Rows and whether each has a hidden trait (one of two labels; each part has its own)
[  8  13   6   4 -17   1   2  12  -5   1   4   8  10   4  15  18  -2   8
   4] | j722
[  9 -78  31  43 -49 -39 -23 -38  -7  -3   0  15  -3   9  29  22 -18  21
 -14] | j461
[  8  -4  28  11 -19 -16  -4 -14  -6  11   9   3 -12   7  25  26  -6  16
   0] | j722
[ 10 -16  36  14 -25 -20  -6  -9  -9  13  11   8 -11   7  23  31  -7  21
   5] | j461
[  4 -50  49  25 -23 -39 -19 -38 -10  16   8  11 -19   6 -14  33 -16  24
  -4] | j461
[ 20 -30  25  33 -43 -12 -10   7 -14  -2   7  23  16  12   7  15 -17  17
  15] | j461
[  9  14   4   4 -21   2   6  13  -4   1   4   9   9   5  14  17  -3   9
   7] | j722
[ 10 -30  32  21 -33 -24  -9 -14  -9  11  10  11  -8  10  13  26 -10  24
   2] | j461
[ 11 -28  31  22 -19 -17 -11  -3 -13  11   6  16   0   8  55  27 -20  16
  10] | j461
[ 12 -33  41  22 -31 -20  -9  -1 -10   7  10  24   4  10  21  19 -17  25
   9] | j461
[  7  -5  13  10 -27 -15   1 -12  -3   4   7   2  -7   5  -7  25  -1  17
  -5] | j722
[  7  14  -7   4 -15  -3   3   8  -4   2   5  10   4   5  -1  21  -3  12
   7] | j722
[  5  -3  21   8 -23 -18  -4 -18  -2   9   7   2 -11   4  20  26  -2  14
  -8] | j722
[  9 -26  27  10 -43 -27  -5 -41   1   8   6  -1 -22   6  -1  27  -4  18
 -15] | j722
[  8  -8  37  11 -19 -12  -3  -3  -9  10   9   7  -7   6  19  25  -8  23
   8] | j461
[  4 -40  56  16 -32 -42 -18 -53  -9  23  17   2 -36   9  51  27  -7  36
 -12] | j461
[ 18 -53  32  41 -52 -24 -17 -12  -9  -4   5  21   9  14 -14  16 -20  23
   5] | j461
[  8 -13  22  10  -2  -5   1  10 -12   6   5  19   7   5   5  26  -9   9
  17] | j461
[ 13  -1  27  23 -10   0  -3  36 -15   3   8  29  30   9 -11  14 -11  16
  30] | j461
[ 13 -20  26  18 -27 -17  -2  -6  -8  10   7  10  -7   8  23  27 -17  17
   7] | j461
[  6   1  15   9 -22  -9   0  -3  -8   5   7   6  -5   5  13  22  -3  15
   2] | j722
[ 10 -37  52  34 -30 -23 -16 -14 -11   6  10  22   2  11  17  19 -16  25
  -2] | j461
[  1 -64  48  34 -36 -39 -31 -46  -8  -1   5  17  -6   7 -11  25 -15  19
 -14] | j461
[  0 -16  32  10  -4 -23 -13 -23  -6  15  10   4 -16   3  28  27  -7  12
  -4] | j461
[  9   8  18  10 -25  -8   3   6  -7   7  10  10  -2   6  -2  23  -4  17
   5] | j722
[  3 -19  33  13 -47 -23  -8 -39  -1  12   9  -5 -29   5  62  26  -2  25
 -18] | j722
[  1   8  24   6   7  -1  -4  10 -10  10   8   8   6   3  -7  24  -6   9
  14] | j461
[ -4  -1  27   5  -4 -16 -11 -18  -6  14  11   5 -10   2  -3  24  -2  19
  -6] | j722
[  7 -17  19  10 -12  -6  -3  -4  -5   7   4  10  -2   4  16  27 -10   8
   8] | j461
[ 14   7  11   3 -34  -3   7   0  -4   2   6   7  -1   7   7  19  -3  15
   3] | j722
[ 16  41 -14   1   4  26  16  66  -8  -5   2  21  37   8 -36  11  -5  -1
  34] | j722
[ -7 -13  37   3  -9 -25 -17 -33  -5  16  11   2 -23   0  27  27   0  16
 -14] | j722
[  7  -2  28  12 -18 -19  -3 -11  -5  13  10   6 -12   5  -6  22  -4  18
   3] | j461

Part 2:
[ 0 -2  6  5 -1  9  2  5  1  5 -1  1 20  5  1  0 -1  0  8  7  0  2  4  4
  5 -1 -1  0  0  5  1  1  0  0 -1 -1  2  3  0  0  0  0  0 17 -1  6  0  2
 -3  0 -2  1  2 14  3  1  6 -1  4 22  3 -3 -1  0  1 -1 -2  5 -2  0 -2  0
  0 48  1  0  7  0  2 -2  1 -2  0  2 -2 -5  2  1 -4 -1  0  0 -1] | J309
[ -2   1   1  -1  -2  -3   4   3   4   1  -3   1  26  12  -2  -3  -1   0
   5  -5   1   0   3  -1   6  -2  -1  -1   1  16   2   2   1  -1  -1  -1
   2   2  -1   3   0  -1  -1   9  -2  -3   1   5  -7   1  -6   5  -3   5
   8   3  12  -2   6  10   4  -8   3   1   2  -3  -5  -1  -4  -2  -4   2
   0  61   3   0   3   1   5  -6   3  -4   0   6  -3 -13   6  -2 -10  -1
  -1   0  -3] | J309
[-1 21 -1  0 -1 -1  1  1  5 -1  6  0 23 14 -1  2  3  0  9 -2  0  0  1  0
  5  0  7  2  0 15  4  0  0  0  1 17  0 -1  0 30  0  0 11  1  0 -1 16 18
 10  0  6 15 -1 -6  7  1  8  4 11  0 24  3 10  0  1 -1  2  0 -1 25  0 28
  2 28  8  0  0  5  2 -2  1 -1  0  7 15 -4  2 -1 -3 13  2  0 -1] | j844
[ -2   5  -3  -2  -2  -3   5   4   4   0   0   1  25  26  -3   0   7   1
   4  -6   1  -1   3  -1   6  -2  -2  -3   1  18   7   9   1  -1  -2  -2
   3  -1  -1   1   3   3  -1   8  -2   1   1   6  -2   1  -7   4  -4   1
  13   9  12   3   6  -1  13  -9  20   1   3  -3  -5   0  -4  -1  -5  -1
  -1  37   0   0   0   1   6  -4   3  -5   0   4   5  -8   7  -2 -12  -2
  -1   1  -3] | J309
[-1 11  5 -1 -1 -1  2  1  4 -1 -1  1 22  5 -1 -3 -2  0 10 -3  0  0  1  0
  7  1  9  4  0 18  1  1  0  0  0  4  1  4 -1 20  0  0  9  1 -1 -2 11 16
 -3  0 13 13 -2 13  3  1 17 -1 10  9  6 -2  2  0  2 -1  3  0 -2 22 -2 20
  1 60  9  0  7  6  3 -3  1 -2  0  8 -1 -5  3 -1 -4 11  1  0 -1] | j844
[ -2  -3  28   9   0  22   2   2   2   4  -3   1  27   7   7  -3  -2   0
   9  10   0   0  29   5   7   4  15  11  20  18   1   1   1   3  -1  -1
   1  13  -1   3  -1   0   6  15   8  -3   0  12  -4   0  30   9  17  55
   4   1  34  -1   8  56  -4  -4   2   0   7   2   8   0   0  17  -2   6
   0 100   9  -1  28   7   3  35   5  -1   0   8  -2  -8   3   4  -7   6
   0   0  -2] | j844
[ 3 -2 -1  5 -1  7  2  9  2  7 -1  2 19 16  0  5 12  9  2  8  0  8  2  7
  3 -1 -1 -2  0  9  4 15  6  0 -1 -1  7  0 -1 -2  6  8 -1 23 -1 20  0  2
 -3  1 -4  3 -2  0  7 12  6  4  1 11 13 -4 21  1  1 -1 -3 11 -2 -1 -3  0
  0 24  0  2  0  0  3 -3  2 -2  0  2  2 17  8 -1 -6 -1 -1  1 -1] | J309
[-1 17  0 -2 -1 -1  1  1  4 -1  3  0 24  6  0  0  0  0 10 -2  0  0  1  0
  6  0  6  2  0 12  0  1  0  0  1 12  1  2  0 24  0  0  9  0 -1  0 13 15
  4  0  8 13 -1  1  5  0  9  2 10  2 16  1  2  0  1 -1  2  0 -1 21 -1 22
  1 34  8  0  1  5  2 -2  1 -1  0  7  9 -4  2  0 -3 12  1  0 -1] | J309

Next part:
[ 14 -18 -13  -2   4 -12   1   5   7   3   0   0  10   0  13 -12   1 -30
  -4  25  -7 -14  16  -8  34  15   4  -7  19 -16   8  25  13   8  24 -12
   1   8 -12  15   5   5   4   3   2  -1   5  22   1   8  -5  10  -6  -4
  35  -8   1 -24 -11 -14  -6   0  -2  -1  -2 -14 -13 -18 -19 -19  -2   1
  -1 -16  -2   0   8   0  -3  12  -7  17  -4  -7  -2   6  63  -6  17 -44
 -36  -2  -5  -2] | (21)
[  6 -15 -21  -3   0 -18 -10   0 -12   4  -1   0   6  -4  12   7   1 -36
   0  22   5  25 -15 -19  25   7  -9  -4 -27 -10   9  18  14   8  12  -4
  -7  12 -10 -12   3  -4  -3  -5  -3  -7  19  12   1  -1  -4  15  -1   2
  25   9  -3   7 -10   8  -5  -4  -5   5  -5   4 -17  -8 -27 -18  -5   2
  -9  -9  -5   0  24  -6 -28  -3   2   7 -22  -5  -9  -6  17 -22  10 -44
 -29   1  -8  -5] | (21)
[ -1 -16  -1   6  15  -6  52 -13 -15  11   6   5   5   6   4 -21 -14   2
 -11  -2   8 -11 -36  16 -10  17  -7  11 -11  12  10  -3  11  15   3  -1
 -14  18   1  40  11   8   2  -2   3  -5 -18  -6  -6 -14  -3  13   3   9
  28 -19  12   8   1   5   9   4   4 -16   7   7 -13   1 -24  -3   0  12
 -10 -22  -4  -2  24   1  -9 -20   8   2 -25  -2  -3  36 -29   2   6  -8
 -11   3 -10  -8] | (21)
[  3   2   3  -5   0  -9  31   4  35   3   1   2  -2  14 -15 -12   1  28
  -5   1 -13 -14  12  26   6  17   6  -6  63  -3  -6  19 -12  -1  26  20
  13 -10   6  14  -3   7  11  12   2  11 -45  15   0  10  -5  -9  -1  -7
   4 -32   0 -36   7 -22   4  -1   4   7   6  -6   7 -22  15  -8   0   6
  -4 -18   4  -4  -9   4  22  -4 -12   2  20   1  14  26  18   8  16  24
  12   2 -10   4] | (17)
[-15  18  25   6   1  23  27  37  28 -10   0  -1  -4   0 -11 -10  -1  12
   1 -17 -15 -29  -1 -10 -27  -7   9  -5  27  -1   3 -19 -12  13 -22  29
  19  -3   3   5  12  -1 -14  11   2  -5  12   1  -1  -9   1 -11  -1   6
  -1  15  -6   8  -1   8  -4   2   6  -2  -9  16  19  25   1  33  14  -8
   3  20   5  -1 -13   8   4 -28  -5  -5   0   2   6   0 -27  21 -19   2
   1   2  11  -2] | (17)
[ -6  -4  -1   2  10  14   1  68  24   3   2  -2   2   6  13 -11   1   8
   9   9   8 -64  22   4 -37 -31   4  -6   2  -6  -5 -30   2   6  11  -5
   3  -1 -16  18  -2 -10   8   7   2  -4  20  -7   1   4  -2   8   3 -10
  11  17 -18  -3  -5  13   8   7   0  -6  -8  -1   2 -10 -10   3  25  -6
  24 -10   5   2 -19   5  10  -9  -8  -3  -1  -5   3  16  22  18 -14 -74
   8  -4  17  -2] | (17)
[ -2 -13 -10   0   8   3  30  17  15   2   1   3   2  -5 -12  -5   0  -5
   2  34   1  14 -27  -9 -16  11 -10  -9  20  -9   2   8   6  22  19  16
  -4   7  -1  14   9  -5  -6  10   0  -1 -25  13   5  -8  -8  22   0  14
  24  -8  -1   3  -7  -3   3  -5  -6   7  -4   9   2 -21 -12 -11  12  -4
  -6 -17   1   0  17   0 -34 -18   9   1 -17 -14   6  26  18  -6   8 -61
 -11   4  -5  -3] | (17)
[-10   6  18   6 -15  -6 -19  28  -7  -8   0  -2 -12   8   5  10  -3 -41
 -10 -28 -26  16 -12 -25  31   0   6   2 -15   2  11  42   0  -3 -19  44
  17   8  -5 -34   7   2   2  -2  -4  -7  43   8 -11   3   3 -21  -5  -1
   7  30   3  -1   3   1 -19  -2  10  -2  -7  18   3  32  -5  13  -5  -5
  -8  35   0  -3  -6  -5  31 -15 -20   4   3  18  -6 -20 -19   1 -14  80
 -12   1   5  -3] | (17)
[ -5  26   1  -4   3  -6 -17  19  20   7   0  -7   8  -1   6  23   9   0
   4 -10  18  -8 -10   9  -1   7  -1  -5 -29   5  -4 -10 -13  -3  -8  -7
   7  -1  -5 -36  -8   0  -2   3 -10   2   2  -5   4  10  -3 -18   9  -9
 -27   2  -7 -22  12  22  -1   4   2  -2   5 -18   0   0 -16   4 -12  16
  -4 -20 -10  -1  21 -15  -3  28  12  -4  -4  -2  -4 -18 -47 -17   1  56
  29  -4  -9   2] | (21)

Part 4:
[-15 -12 -24  11   3 -10  -6  -7   5  -4  -2 -11  13  -1  -1   0  -6   0
 -11  -7 -11 -17   5  -3 -25  -8] | <57>
[ -2  15  15  16  -4   6   0  24  -2  20  -8   2  13   3  -3  -2   6  -8
  -4 -11   2  21   0 -44   6 -12] | <57>
[ 21   4  32  -3  -9  11   5   5  -7   8   3  12 -23   2   3 -43   8   0
  10   7  11  25  -4 -12  42   8] | <50>
[  6  35  10  -9  10  -9  -4   7   1   7  -5  -6  28  -1  -5  71   3   0
  -4  -9   2 -18   6   7 -25   0] | <57>
[-14  -2 -28   5  10 -14  -7  -7   6  -9  -2 -11  21  -2  -2  35  -9   1
 -12  -9 -13 -28   8  10 -41  -8] | <57>
[  3 -27 -31  -8   2  -8   0 -34   2 -20   8  -3 -16  -3   4 -11  -6   9
   3  12  -6 -20   0  46  -7   8] | <50>
[ 11  30  11 -13   6  -5  -2   2   2   2  -3  -3  19  -2  -3  62   2   1
   0  -3   2 -15   4  18 -24   7] | <57>
[  8  27   7 -15   9  -5  -2   5   3   1  -3  -3  23  -1  -4  52   0   2
   0  -5   2 -18   4  18 -17   5] | <57>
[  1 -22 -27 -10   4  -7  -2 -29   2 -18   8  -6 -14  -3   3   0  -7   7
   0   7  -4 -18   2  34 -13   5] | <50>
[ 10  21  31  13  -2   0  -2  20  -4  30  -9  -1  23   2  -4  16   9  -7
  -4 -11   7  11   3 -35   6  -8] | <57>
[ 11  -7 -34  -1   1 -23  -6 -37  -3 -13   7 -12 -12  -4   5  -9  -2   8
  -5   2  -7 -27   8  30 -23  -3] | <50>
[-26   1 -11   7   7   4  -2  14   6   1  -5  -7  30   1  -3  33  -7  -5
  -6  -9  -6  -5   1  -7 -25  -5] | <57>
[ 17  38  10 -11   7 -17  -6  -1  -2   9  -5 -11  25  -2  -4  75   5   3
  -4 -11   2 -24  10  14 -27   0] | <57>
[ 10  -4  20  -3  -9  10   4   3  -4   3   3  13 -20   1   3 -30   4   1
  10   9   8  17  -6  -2  36   7] | <50>
[ -4 -29  -8   5  -6   6   2 -10  -1  -6   6   4 -27   0   4 -65  -1   1
   4   7  -2  10  -5  -2  18   0] | <50>
[-16  -4 -41   8  10 -19  -8 -18   6 -10  -2 -16  10  -2  -1  21 -10   1
 -14  -9 -15 -34   7  11 -36 -10] | <57>
[ 11  34  12 -12   6  -8  -3   6   0   7  -3  -3  28  -1  -5  75   4   0
  -3  -8   3 -13   5   5 -24   3] | <57>
[ 13  18  22   9  -4  -2   0  13  -6  17  -4   0   5   1  -1  -6   8  -2
   0  -5   6  13   2 -27  17  -6] | <57>
[  9  33  13 -13   6 -10  -2  15   0   7  -4  -4  23  -1  -3  75   2   1
  -1  -7   4 -13   6   8 -14   4] | <57>
[-17  -2 -15   3   6  -7  -4   3   5  -4  -2  -8  18  -1  -2   9  -6  -1
  -8  -7  -8 -16   4   4 -31  -6] | <57>
[ 19   5  28  -3  -8   6   5   0  -7   6   3  12 -21   1   2 -29   9   2
  11   6   9  19  -4  -8  35   5] | <50>
[ 23   8   7 -29   1  -6   2 -24  -1 -13   8   4 -18  -3   2  35   2   8
   8   9   4 -13   1  41   7  16] | <57>
[  7 -19 -12  24 -12 -11  -3 -23  -9   7   1  -5 -23   0   4 -87   5   0
  -5  -2  -4   9   2 -27  21 -13] | <50>
[ 12   9  21  -3  -5   4   3   3  -4   7   2   5 -19   1   1 -19   7   0
   5   2   6  10  -2  -1  14   5] | <50>
[ 25  34  10 -30   4  -6   3 -22  -1 -12   8   4 -10  -4   2  57   1   9
  10   8   7 -19   1  45   1  20] | <57>
[  1 -10 -32 -12   8 -12  -1 -23   3 -18   7  -6  -1  -4   1  31  -5   8
  -1   5  -6 -27   3  47 -24   5] | <50>
[  8 -18  -5  15 -10  -3  -1 -21  -7   0   4   2 -33   0   4 -72   4   2
   1   8  -2  10   0 -15  28  -7] | <50>
[ 14 -14 -22 -17   4 -12  -1 -37   0 -17   8  -4 -18  -3   3   6  -2   9
   3   8  -4 -22   3  40  -7   9] | <50>
[-12 -29  -7   6  -6  12   5  -4   1  -7   4   8 -20   1   3 -47  -5  -2
   5   9  -2  17  -6   0  21   0] | <50>
[-12  -9 -31  10   6 -14  -5 -16   3 -12   0 -10   4  -2   0   6  -6   2
  -9  -4 -11 -19   5   9 -28  -6] | <57>
[  4  22   8  -9   8  -5  -2   8   3   4  -4  -4  29   0  -4  40  -1   0
  -2  -7   0 -11   5  12 -26   2] | <57>
[ 29  13  25 -10 -10   4   3  -5  -8   7   4  12 -25   0   2 -22  10   4
  12   8  12  14  -3  -3  41   8] | <50>
[  9  -9 -30 -13   5 -12  -4 -38   0 -18   8  -8 -17  -4   3  16  -5   9
   0   5  -7 -29   5  44 -22   5] | <50>
[-17 -10 -12  28  -2  -2  -3   7   1   9  -5  -6   9   2  -3 -34  -2  -5
 -10  -8  -7  10   1 -37  -7 -15] | <57>
[ -8 -25  -5  21  -9   5   1  -4  -3   2   2   3 -20   2   2 -83  -1  -2
  -1   5  -4  14  -3 -20  23  -8] | <50>
[ 21   0  30  -5 -10   6   4  -5  -8   7   4  10 -25   1   3 -35   9   2
  11   8  10  20  -4 -11  36   6] | <50>
